Here is a tiny trained network, its code and every weight. The questions are about switching its units off for an input and a target symbol, where a switched-off unit gives its printed mean instead of its output.

import numpy as np


def w(rows, s, z=0):
    codes = np.array(rows[::2]) - 128.0
    scale = np.full(codes.shape[1], s)
    scale[-1] = z or s
    return codes * scale


def norm(h):
    return h / np.sqrt((h * h).mean(-1, keepdims=True) + 1e-5)


def f(y):
    return np.maximum(y, 0)


def softmax(a):
    e = np.exp(a - a.max(-1, keepdims=True))
    return e / e.sum(-1, keepdims=True)


def log_softmax(a):
    a = a - a.max(-1, keepdims=True)
    return a - np.log(np.exp(a).sum(-1, keepdims=True))


def net(x, mask):
    ids = ['βγδεθλμξστφ'.index(c) for c in x.split()]
    T = len(ids)
    res = E[ids] + P[:T]
    u = 0
    for l in range(2):
        r = norm(res)
        for j in range(3):
            rows = slice(2 * j, 2 * j + 2)
            q, k, v = (r @ M[l][rows].T for M in (Q, K, V))
            z = softmax(np.where(np.tri(T) > 0, q @ k.T / 2**0.5, -1e9)) @ v
            o = O[l][rows]
            res = res + np.where(mask[u + j], z, o[:, -1]) @ o[:, :-1]
        u += 3
        y = f(norm(res) @ A[l][:, :-1].T + A[l][:, -1])
        res = res + np.where(mask[u : u + 4], y, B[l][:, -1]) @ B[l][:, :-1]
        u += 4
    return log_softmax(norm(res)[-1] @ U[:, :-1].T + U[:, -1])


Q, K, V, O, A, B = {}, {}, {}, {}, {}, {}
E = w([
[68,182,166,101,110,98],'β',
[123,91,137,123,138,122],'γ',
[128,121,93,153,107,129],'δ',
[101,114,108,69,157,143],'ε',
[139,100,106,138,158,121],'θ',
[154,158,163,250,99,38],'λ',
[57,138,114,154,165,166],'μ',
[97,135,88,160,189,157],'ξ',
[68,95,128,127,148,128],'σ',
[129,166,119,126,152,101],'τ',
[101,123,156,108,106,111],'φ',
],0.02)
P = w([
[51,97,76,146,238,68],'0',
[75,115,85,128,211,77],'1',
[92,112,86,120,196,88],'2',
[96,117,92,115,185,94],'3',
[101,117,93,111,176,99],'4',
[122,117,105,107,168,103],'5',
[127,118,100,108,161,102],'6',
[138,124,112,108,149,108],'7',
[141,132,116,106,139,116],'8',
[152,131,127,99,127,115],'9',
[163,140,138,77,108,76],'10',
[171,142,133,80,99,82],'11',
[200,173,113,65,75,30],'12',
[199,199,131,63,85,2],'13',
],0.0046)
Q[0] = w([
[115,137,88,146,94,125],'L0H1',
[121,111,155,185,122,149],'L0H1',
[87,68,122,144,147,195],'L0H2',
[136,119,78,102,35,5],'L0H2',
[128,89,104,174,80,106],'L0H3',
[135,192,123,138,163,129],'L0H3',
],0.025)
K[0] = w([
[111,129,78,146,108,119],'L0H1',
[87,118,155,173,146,116],'L0H1',
[119,79,147,68,163,180],'L0H2',
[170,100,160,252,13,56],'L0H2',
[133,126,129,59,170,120],'L0H3',
[150,156,162,169,140,154],'L0H3',
],0.025)
V[0] = w([
[254,118,81,29,16,160],'L0H1',
[105,126,108,234,59,93],'L0H1',
[97,24,45,111,57,200],'L0H2',
[175,140,84,157,8,74],'L0H2',
[180,100,74,21,35,147],'L0H3',
[28,102,114,136,196,79],'L0H3',
],0.0091)
O[0] = w([
[147,143,76,63,109,181,47],'L0H1',
[182,182,212,155,197,217,103],'L0H1',
[239,144,188,34,205,90,148],'L0H2',
[184,157,162,156,83,254,136],'L0H2',
[234,101,182,113,122,185,54],'L0H3',
[139,185,181,155,199,93,246],'L0H3',
],0.0066,0.011)
A[0] = w([
[185,215,178,146,226,198,26],'L0N1',
[150,68,1,214,212,155,187],'L0N2',
[245,205,197,197,37,29,251],'L0N3',
[7,119,229,108,152,144,120],'L0N4',
],0.01,0.0027)
B[0] = w([
[89,248,138,106,98,65,239],'L0N1',
[142,191,53,127,162,79,195],'L0N2',
[84,67,71,194,112,37,254],'L0N3',
[80,139,169,96,110,78,208],'L0N4',
],0.011,0.0076)
Q[1] = w([
[111,93,81,62,110,164],'L1H1',
[133,106,139,138,141,159],'L1H1',
[122,159,159,177,155,133],'L1H2',
[149,147,113,203,4,101],'L1H2',
[130,93,128,96,211,146],'L1H3',
[103,122,120,201,61,172],'L1H3',
],0.029)
K[1] = w([
[99,109,141,193,169,108],'L1H1',
[98,151,129,124,149,89],'L1H1',
[172,137,134,130,124,173],'L1H2',
[97,112,82,2,142,158],'L1H2',
[108,110,94,52,100,146],'L1H3',
[130,128,164,191,142,60],'L1H3',
],0.032)
V[1] = w([
[84,86,91,40,143,127],'L1H1',
[150,216,129,134,91,189],'L1H1',
[137,3,141,248,175,128],'L1H2',
[199,141,166,219,106,59],'L1H2',
[121,156,172,235,163,24],'L1H3',
[162,66,81,166,24,126],'L1H3',
],0.014)
O[1] = w([
[68,106,105,86,178,115,115],'L1H1',
[132,211,165,128,145,134,113],'L1H1',
[72,140,162,194,219,105,105],'L1H2',
[137,160,182,210,117,95,154],'L1H2',
[194,109,153,137,151,255,251],'L1H3',
[90,105,161,203,207,116,81],'L1H3',
],0.0096,0.024)
A[1] = w([
[121,157,168,152,151,136,133],'L1N1',
[206,161,146,81,64,74,59],'L1N2',
[96,96,119,149,149,108,203],'L1N3',
[80,97,45,6,104,72,6],'L1N4',
],0.023,0.0022)
B[1] = w([
[116,98,98,77,118,127,179],'L1N1',
[178,243,181,139,108,153,255],'L1N2',
[155,163,135,123,87,147,183],'L1N3',
[123,24,4,54,23,18,235],'L1N4',
],0.018,0.015)
U = w([
[25,130,174,105,60,175,2],'β',
[186,55,188,145,160,119,113],'γ',
[174,196,167,114,112,141,159],'δ',
[131,95,69,98,98,107,232],'ε',
[207,109,92,164,210,112,91],'θ',
[131,95,137,248,121,130,133],'λ',
[40,161,130,72,170,157,112],'μ',
[117,179,41,131,211,127,13],'ξ',
[108,91,192,73,172,139,150],'σ',
[54,173,63,195,103,165,72],'τ',
[108,66,215,147,73,148,78],'φ',
],0.016,0.0058)

Each question gives the input, a string of symbols that net reads in full, and the target symbol t.
The units are the heads (2 rows each of Q, K, V and O) and the neurons (one row each of A and B). Each row of codes is followed by its name. A weight is (code - 128) times the scale printed after its matrix; where a second scale follows, it is the last column's (O, A, B and U).
mask holds one flag per unit, layer by layer, with each layer's heads first. A switched-off unit (its flag False) gives its mean, the last column of its rows in O or B, instead of its output. The means were averaged over made-up inputs and are rounded, as every weight is.
A unit's drop is (log p(t) with every unit on - log p(t) with that unit switched off) / (log p(t) with every unit on - log p(t) with every unit switched off).
The circuit of an input: a set's keep is (log p(t) with only the set's units on - log p(t) with every unit switched off) / (log p(t) with every unit on - log p(t) with every unit switched off). Starting from the 12 units with the biggest drops (on a tie, the unit counted first), units are removed one at a time, each time the one whose removal leaves the highest keep (on an exact tie, the one counted first), for as long as the keep stays at least 0.8.
circuit, biggest first: the units of the circuit, biggest drop first
top k neurons: the k neurons with the biggest drops, biggest first
top k neurons in layer l: the k neurons of layer l with the biggest drops, biggest first
heads that matter: for each layer, one digit per head in row order, 1 if its drop is at least 0.15 and else 0, layers parted by /
drop when u is switched off: that unit's drop, to one decimal
input θ γ ξ, target ξ: heads that matter => 100 / 010
input ξ β τ τ, target τ: heads that matter => 110 / 000
input μ τ τ γ θ θ τ, target τ: heads that matter => 010 / 000
input σ ε τ λ σ β θ, target θ: circuit, biggest first => [L1N4 L1N2 L0N1]
input δ ξ λ δ φ, target φ: heads that matter => 010 / 000
input δ γ λ τ γ ξ τ β, target β: top 3 neurons => [L1N4 L1N2 L0N4]
input θ τ ε τ δ γ, target δ: heads that matter => 011 / 000
input τ σ τ σ θ δ ξ, target δ: heads that matter => 100 / 000
input σ ξ ε τ λ ξ δ σ φ ε λ λ, target λ: top 2 neurons => [L1N4 L0N3]
input γ σ σ, target σ: heads that matter => 101 / 010
input τ τ θ, target θ: heads that matter => 100 / 000
input δ ε τ τ β τ δ φ, target δ: heads that matter => 010 / 000
input τ τ φ, target φ: top 4 neurons => [L1N4 L1N2 L0N1 L0N4]
input τ γ μ, target μ: heads that matter => 100 / 010
input γ σ ξ β φ μ τ θ τ γ, target γ: top neuron => [L0N1]
input θ τ θ β, target β: heads that matter => 010 / 000
input λ τ γ δ τ ε ε σ, target σ: top 3 neurons => [L1N4 L1N2 L0N3]
input ε γ φ δ ε τ σ δ ξ, target δ: heads that matter => 110 / 100
input φ τ ξ τ γ φ σ τ ξ τ λ τ, target λ: top 2 neurons => [L1N4 L0N1]
input δ ξ τ μ β ξ γ ξ τ φ γ σ, target δ: top neuron => [L0N1]
input γ θ φ γ, target γ: top neuron in layer 0 => [L0N1]
input τ τ μ δ μ, target δ: heads that matter => 100 / 010
input μ τ γ τ τ δ ε σ τ φ λ ξ, target ξ: heads that matter => 000 / 010
input φ δ τ μ δ δ θ ε τ γ δ λ, target λ: top 2 neurons in layer 0 => [L0N1 L0N3]
input δ β γ τ τ τ λ τ, target λ: drop when L0H3 is switched off => -0.1
input φ θ τ δ δ δ δ, target δ: drop when L0N1 is switched off => 0.1
input θ ε δ τ τ τ μ, target δ: drop when L0N1 is switched off => 1.4
input θ δ τ τ τ τ ε τ δ δ ξ τ δ, target δ: drop when L0H2 is switched off => 2.5
input τ θ μ, target μ: top neuron => [L1N4]
